How the items are linked:
state | § &
J247 | J981 J411
J941 | J411 J565
J56 | J368 J411
J963 | J215 J847
J130 | J703 J479
J156 | J703 J246
J95 | J724 J703
J153 | J889 J335
J340 | J427 J335
J115 | J44 J56
J836 | J963 J765
J978 | J85 J71
J134 | J167 J497
J705 | J497 J981
J427 | J930 J490
J641 | J956 J183
J956 | J29 J978
J314 | J660 J503
J490 | J396 J257
J696 | J274 J615
J607 | J453 J889
J245 | J980 J56
J71 | J726 J912
J503 | J724 J474
J703 | J295 J147
J368 | J607 J982
J724 | J615 J295
J981 | J941 J602
J358 | J869 J980
J44 | J30 J368
J912 | J95 J976
J474 | J641 J29
J147 | J976 J956
J481 | J439 J167
J635 | J722 J314
J699 | J474 J956
J411 | J602 J781
J453 | J153 J503
J103 | J503 J635
J33 | J981 J30
J295 | J956 J976
J645 | J836 J847
J869 | J982 J274
J257 | J115 J396
J649 | J645 J963
J274 | J930 J776
J847 | J245 J215
J67 | J67 J257
J810 | J246 J645
J722 | J615 J660
J439 | J912 J711
J781 | J645 J836
J835 | J699 J956
J29 | J183 J85
J317 | J314 J699
J387 | J490 J930
J976 | J481 J134
J889 | J103 J696
J167 | J705 J247
J215 | J765 J245
J565 | J33 J44
J246 | J649 J481
J335 | J696 J722
J183 | J978 J130
J479 | J912 J724
J18 | J776 J340
J776 | J245 J427
J660 | J317 J103
J497 | J247 J941
J982 | J980 J930
J602 | J810 J649
J85 | J130 J726
J30 | J340 J358
J615 | J314 J317
J765 | J847 J358
J726 | J641 J95
J396 | J607 J153
J930 | J18 J67
J980 | J930 J18
J711 | J565 J115

The rows follow the links: the fewer symbols apart two items are, the more alike their rows tend to be.

Each row is also shifted at random along 10 hidden directions that mean nothing.

Some items, each with a row of numbers:
J956:  264    88    -7   -75   -12  -122    94   178   -49   -65    53   -62    42    66    37   -90    27   -47   204    17    13   -82    55    15    68   -56   128   -42   -77    43  -104   112    -2   -97    15    62   181    33  -130    14   116    28   -32  -118   -22  -122    97   -14   -47    -6    57    21    39   -95    64  -128  -175   -78    79
J976:   30   -46   -32   159    48   -46   127   -60    69  -174    17   -63  -165    86   -33    49   -26   -21    57   -77  -107    23   -18   -12    39   -55  -103   102    93   -92    19  -100   -34    53    60    91  -144    49    25   -63    -3   128   -73  -116   114    29  -131   -79  -136   -46   135    -7   -30    76    21     8   -25    54   128
J30:  193     9    45     8   -44   -35    59   106    85   -30   -21    53    -1    -9    53    -8   160    64    36     2    -4    -9  -104   -45    60   -30     2    28    25   -52   -60    -5   -33   -16   -15    16   -84    30    90   -69    33   -23   -66   -23   -62    13   -43    31   -52   -53   -11   -60    27    95    66   -11   -16     3     6
J980:   60     9     1   131    -8   -15   133   -87    32   -92   -86   -41    47   -26    37    32    93    26   -25     0     7   -40    31   -67   -64  -124   -58    66    -9    57    -3   -14  -106   112    72   104   -37   -36    59   -62   -20    -2   -12     2    60   159    80    69    -5     1   -31    55     6  -106   -49   136   -42    11    -5
J776:   84   -19    54   -21   -55     7   -25   -48    76    28   -72     6    63   -33    22    97    53    64   -54    51   -39    23  -123   -34    26   -24   -22    22   -47   -46   -57   -96   -32   -84   -24    -8  -158    63   108   -50    34  -102   -31   130   -20   -32   -36    32   -43    44   -27    34    34    29    53   140    80   -25    54
J153:  174    24    32    44   -57    22    48    11   -62    -7   -47    52   -23    43   -65    -1    22    67    52    67   -34   -77   -30    -4   -62   -40    47   109    81    83    35   -35  -120    37   -32    44    25   -77    85   -74    -5    18    38   112   -47    68   147    53    -2    78   -69    77    20    13   -68     3    54     6  -112
J810:  121    24    93  -176   -54   -14  -103    53    14    83    43    52    40    28   -39   112   -19    53   -38    11   -55    70  -104   -12    30   -33    93    -6    40     1   -61  -102    41  -211   -91   -83  -170    56    40   -21    41    23   -17   100    -5  -140     6    13   -24   -94   -52    44   -16    67   -14    21    88   -11    23
J167:   46  -106   -42   142    64    20  -118  -113    83   -14    49     4  -106    27    24    62  -104   -48   -59   -57   -28   105    29    21   -43    97   -68   -87    26  -139    74   -96    -6    27    28    32   -49   -56   -56   -11    22    38    15   -39    20   -17   -97  -112   -62   -47   137    -2   -65    33    18    69   156    -7   105
J705: -173   -16   -68    63   100    12   -74   -23     3    -9    26   -79   -16    -4    42   130   -26   -22   -22  -108    25    14    29   -67   -17     8    26   -39  -138   135    27    61    52    49    18   -57    56   -51   -89   -28   -51    26   -36    -5     1   132   -59   -46    48   -13    67    60    28   -19     3   241   -67    83   172
J387: -130    31    30   -12   -19   -32   110   180    21   -42   -35   -76   -10     8     9    33    60    34    18   -90    -2   -98   -31   -46    34   -40    71    98    73    23   -47   -12   -29    15    26   -19   -86    -6   -18  -137   -14    88   -23   -71    15   113    -4    19     0  -154    76   -10    25    99    31    45   -81   137    40
J247:    3   -77   -19    24    54     9  -161   -48    83    18    52     2   -66     7    15   119   -70   -10   -48   -31   -30   100   -47   -14    30    72   -40  -106   -50   -82    12   -63    58   -36    -4   -67   -41    21   -52     5    14     9   -37    20   -27   -49  -166  -100   -49    13    90     1     5    63    53   123    93    31   167
J963:  -87    -6   -14   133    50  -104    43    28     8  -105   -13    -5  -151    27   -26   102   -59   -50   -29   -33   -70    21    -4   -40    36   -62   -34    94   111  -114   -82  -108    63   112    73    17   -24   -35     8   -48   -25    75   -47   -88    57    62   -62   -94   -97    22   134   -36   -42   137    17   -16    22    61   127
J711:  -30   -43     7    -2   -13   -42   -16   164    68   -23    50    47  -125    32   -23    60    10    57    25   -29   -26    -4  -133   -28   110    65    41    77   127   -96   -58   -60    29   -12   -17   -62   -72    24    49   -97     7   105   -58    -6   -73   -22  -131   -66   -88   -37    86   -80     5   297    74   -40    34   121    87
J314:  156    72   -10   -41    -1   -16    18    65  -105    28   -26   -24     9     5   -10    21    27    -6   109    92   -27   -49   -40   -25    15   -39    79    51  -106   163   -14    67    -4    11   -39   -53   175   -28    25    -1   -24   -89     4   123   -72    24    80    23    40   222   -46    66   104   -47    28    70   -55   -18    15
J930:  -17   -18   -10   160    44   -28    80    23    59   -65   -62   -69     1    10    82   -49    59   -74     5   -63     6   -47    69    -9   -27   -37   -96   -87   -31  -156    12    39   -60   121   120    87    46     8  -100   -35    15   -40   -14  -243    54   109   -89   -24   -23   -96   138   -53    10   -85    50   -14   -80    18    57
J703:   59   -11   -25    94     7    20   -73   -62   -12    76    -5   -12    39    54    14    13   -14    27   -14   -13    -9    54    -7    69   -68    53    89   -20   -13   -29    35   -16   -70   -61   -58   142   -95   -41    41   -15    60   -63    44    22    50     7    90    -3     9   -79    21    53   -98     2    18    78    88   -91   -13
J103:   71    34    33     4   -41    43   179    46   -11   -11   -36     9   -49    -2   -69   -45   157    94    29    18   -41    14   -18     8    16   -75  -109    49   155   -45   102   -10  -103    80    -3    -2  -132    71   133     7   -50    45    23  -121    63   124   -72    46    25  -173   -83   -94    59    38   -43   -87   -30    84  -138
J134:  110   -65    -4   169    31    87   -53  -248    93    -4    -9    59   -17    50    62   -59    71     8   -58  -101   -42   116    -4    52   -93    44  -145   -84   -33  -108   130   -45   -74   -24   -47   138  -268    -1    73    12    17   -64    -5   -87    71    23   -77   -25    -6  -152   -22   -14  -113   -46   -14    28   111  -126   -65
J274: -277    11   -24    47    29   -14    57   108    -5    29   -72   -74   -12   -60    57    23    56   -15   -39   -30    21   -40   -65   -40    52    32    44   125   -31    37   -40    53    57   118    16   -55    20   -31    59   -78   -89   -75   -16    18   -12   170   -53     5    60    81    75   -62    39   129    98    97   -80   107    40
J67: -122   -69   -33   176    12    28   -50   -72    10     1   -70     6   -20     7     5    31   -61   -28   -55    41    -6   -63   -44     1   -51    46   -29    28   -19   -45    16     2   -45   146    57    46   117   -65    19   -59   -40   -89     8    72   -37    83    13    14   -17   200    64    27    -8    46    10    60    36    23    12
J439:   92   -32   -42   214    23    50    20  -227    12   -66   -36    -5    24    68    -6   106    56    45    28    18   -73   -12   -94   -34   -81  -104   -72    61  -124   129    66    44  -132   101    15   142    15    -2   127   -53   -68   -70   -87    95    34   131    33    78   -28   167   -65   128    20   -82   -61   203   -86   -11    51
J781: -212    57    40  -122    36   -42   -24   -26   -13   -52     5    59   -25    13    36   -44     8   -76   -13  -111   -50    -4   -42   -30    77   -58   -19    41  -120    57  -125    -5   213  -115   -64  -106  -125    61   -28    35   -40   -23  -107   -21    -1  -115   -89   -38     6    64   -23   -21   -43    56    29   -96   -90   -64    55
J869:  121    42    22    97     7   -63    78    17    51   -76   -88    -9     1    24   105   -20   146   -15    64   -41   -41   -47   -85   -49    37   -84   -11    55  -126   -19   -99     1    -6   -20     1    74  -100    28    57   -83    37  -113   -99   -46   -11    52   -35     6   -45    57    42    15    10    16   115    63   -82   -77    92
J981:   33     3    12  -150    33   -21    23    30    29   -98    99   -16    -2    -6    35   -58   -39  -114    71   -37     7   -20    42   -41    84   -43   -97  -108   -92    28   -12    84    98   -47    57  -140   143   104  -176    79   -29    60   -92  -108   -25  -159  -149   -31   -29    51    25   -39    97  -124    -1  -126  -172    44    79
J183:  121    71   -26    94   -10   -28   181   -91   -33  -118   -48    15    48    41    40  -164   151     4   127    20   -14   -77    16    10     5  -120   -70    58  -109    94   -22   138   -60    47    11   174    42    47    87    47    -1   -76   -78   -85    34    17    76    88   -19    94  -105    -8    -8  -133   -15  -119  -216  -129   -85

Start, symbols taken left to right, then the item you end at.
Answer with the item's name.
  40   -59   -42   151    26   -68   -44   135    -2   -59    48     7  -125    25   -22    55  -140   -25     2     0    37   -62    68   -22   -36    75    85    21   159   -66   -24   -45   -43   151    89    30   228  -184  -119  -105    44   153    57   -12   -76    62    85   -83   -91    31   180     6   -27   112   -16    -4    89    90    82
§ & & & § § § § § § -> J18
 227   -10    43   -31   -41     9    -9    82   -23    30    -8   -11   -11    18   -75    60   -15    42    46    98   -37   -25     0     1    -8   -33   -25   -87    67   -75    52   -36  -106    14    38   -41   113    33   -41     2    38    29    41   -23   -29   -14   -27    -1   -33   -16    11    23   112   -51   -32   -19    57    62     1
& § § & § § & & § -> J607
 -54   -57   -34   122    46    31   -88  -150    -1    38    -4    87   -39     7    30    23   -31   -76   -74    62   -30    58   -69     0   -26     8  -104   -17   -54   -34    50    56    49   141    18     6   120   -32    77    43   -98  -124   -50    39   -11    25   -61     0    12   227   -17   -38   -29    26   -14   -34    -2   -32   -24
§ § § & § § & § § -> J982
-104   -53    45   -98   -39    57   -83    10    77    75    12   104    16   -63     0   -13    34    47   -99    37    28    43   -95     3    56    56   -79   -69    57  -126    -8    -7    59   -22   -15  -109   -60    85    56    39   -30   -38   -24     1   -60   -84  -146    24     1   -33   -72  -117    10   107     1  -112    43    43   -76
§ & & § & & & § & -> J317
 107     6    32    18     1   -31   -52   -91    51   -15   -53    65    42   -14   103   -73    42   -66   -13     3   -11    12   -40     3    13     3   -38   -44  -138   -81   -86   -23    65   -71   -21    31   -43    12     3    24    56  -157   -42    12   -49  -104   -16   -15   -43   119     6    -8   -36   -41    80   -38    33  -165    28
& § § § § § & § § § -> J980
 143    15    78  -148   -91   -30   105   213    12   -43    41     3     3    26   -57   -28     2    21    95    50   -18  -111   -58   -26    64   -51    35    32   141   -31   -52   -13   -61   -43    42   -64    81    70   -49   -64    17   109   -29   -35   -52   -95     0    57   -63   -35    11   -34    99    53   -10  -172   -81   116   -35
§ § § & & & & § § & & -> J257
 -21   -26   -81   194    32    10   -39  -136   -31    25   -54     1    31    30    23   -14    14    -4    14    62     1     8   -32    53   -43    28     2    12  -114     2    16    86   -41    91    -3   148   100   -22    93    27    -2  -161   -12    46     9    62    55    25     5   180   -13    26   -42   -16    30    58   -31  -106    -3
§ § § § § & & & & & -> J976
-102   -35   -34    -9    -2   -27   -24   163    -6   -11    67    48   -94   -35   -13   -31   -90    -7   -30   -12    86   -43    32   -14    11   128   120    94   159    10   -35   -11    49    85    14   -62   127  -157   -41   -65    -8   131    54    70   -96    18    84   -47    -2    29    69   -53   -50   182    -2   -72    65    86   -29
§ § & & & § § -> J314
 143    -1    49   -18   -82    -9   122    28    52   -98   -17    39     3   -14   -68    55    79   103    29    67   -15   -76   -52   -79    28  -131   -73    65    86    27   -18   -37  -109    52    55   -13   -10    57    86   -55   -15    87   -65    42   -27    36    -5    83   -75    22   -97    13   100     8   -70    10   -49   108   -26
& § & & § § & & -> J257
  59    22   -12     4    11    -6   -57    44   -63    46     1    32   -82    35   -20   -62   -45    -4    35     0   -19    14    24    53    -5   113    83    21    32   -42     6   -48    33   -38   -75   -11   -11   -76   -11    13    58    -1    83    36   -48   -40    40   -89     6    24    46    -7   -47    76    43   -58   137   -72   -36
§ § § & § § & -> J317
 -52   -71   -35    72    43    52   -91   -67    55    38    30    33    -6   -49    39   -24    -3   -12   -84   -41    78    51    81     7   -48    86   -68  -138    -6   -63    88    36    -2    79    35    -3    50   -60   -53    51    -6    15    34   -66   -14    52   -49   -15    35   -86     5   -52   -26   -44   -35    18    54     2   -26
& § & § § § § § -> J776
  40     5   -26    69   -14    36    59   -27   -25    48   -24    10   -39    30   -10   -90    47    14    38    49   -31    37   -48    84    -4    51   -19    59    67   -59    79    32   -56    39   -44    79   -54    13   126    19   -22   -75    45   -27    35    25     3    14    30    12   -21   -70   -40    58    39  -108    15   -48  -127
& & & & & § & & § § & -> J245
-269    -6   -28    51    60   -31   -46   -48    -2    -5   -46    29   -38   -42    83   -84   -47  -116   -88   -39    16     1    23     3     9    54   -35    34   -55   -64   -69    12   150    71    12   -15    26   -63   -21    19   -41   -98    -8   -25   -11     4   -29   -41    32   134    59   -63   -77    53    58   -72     6   -62    -6
& § & § § § § & -> J427
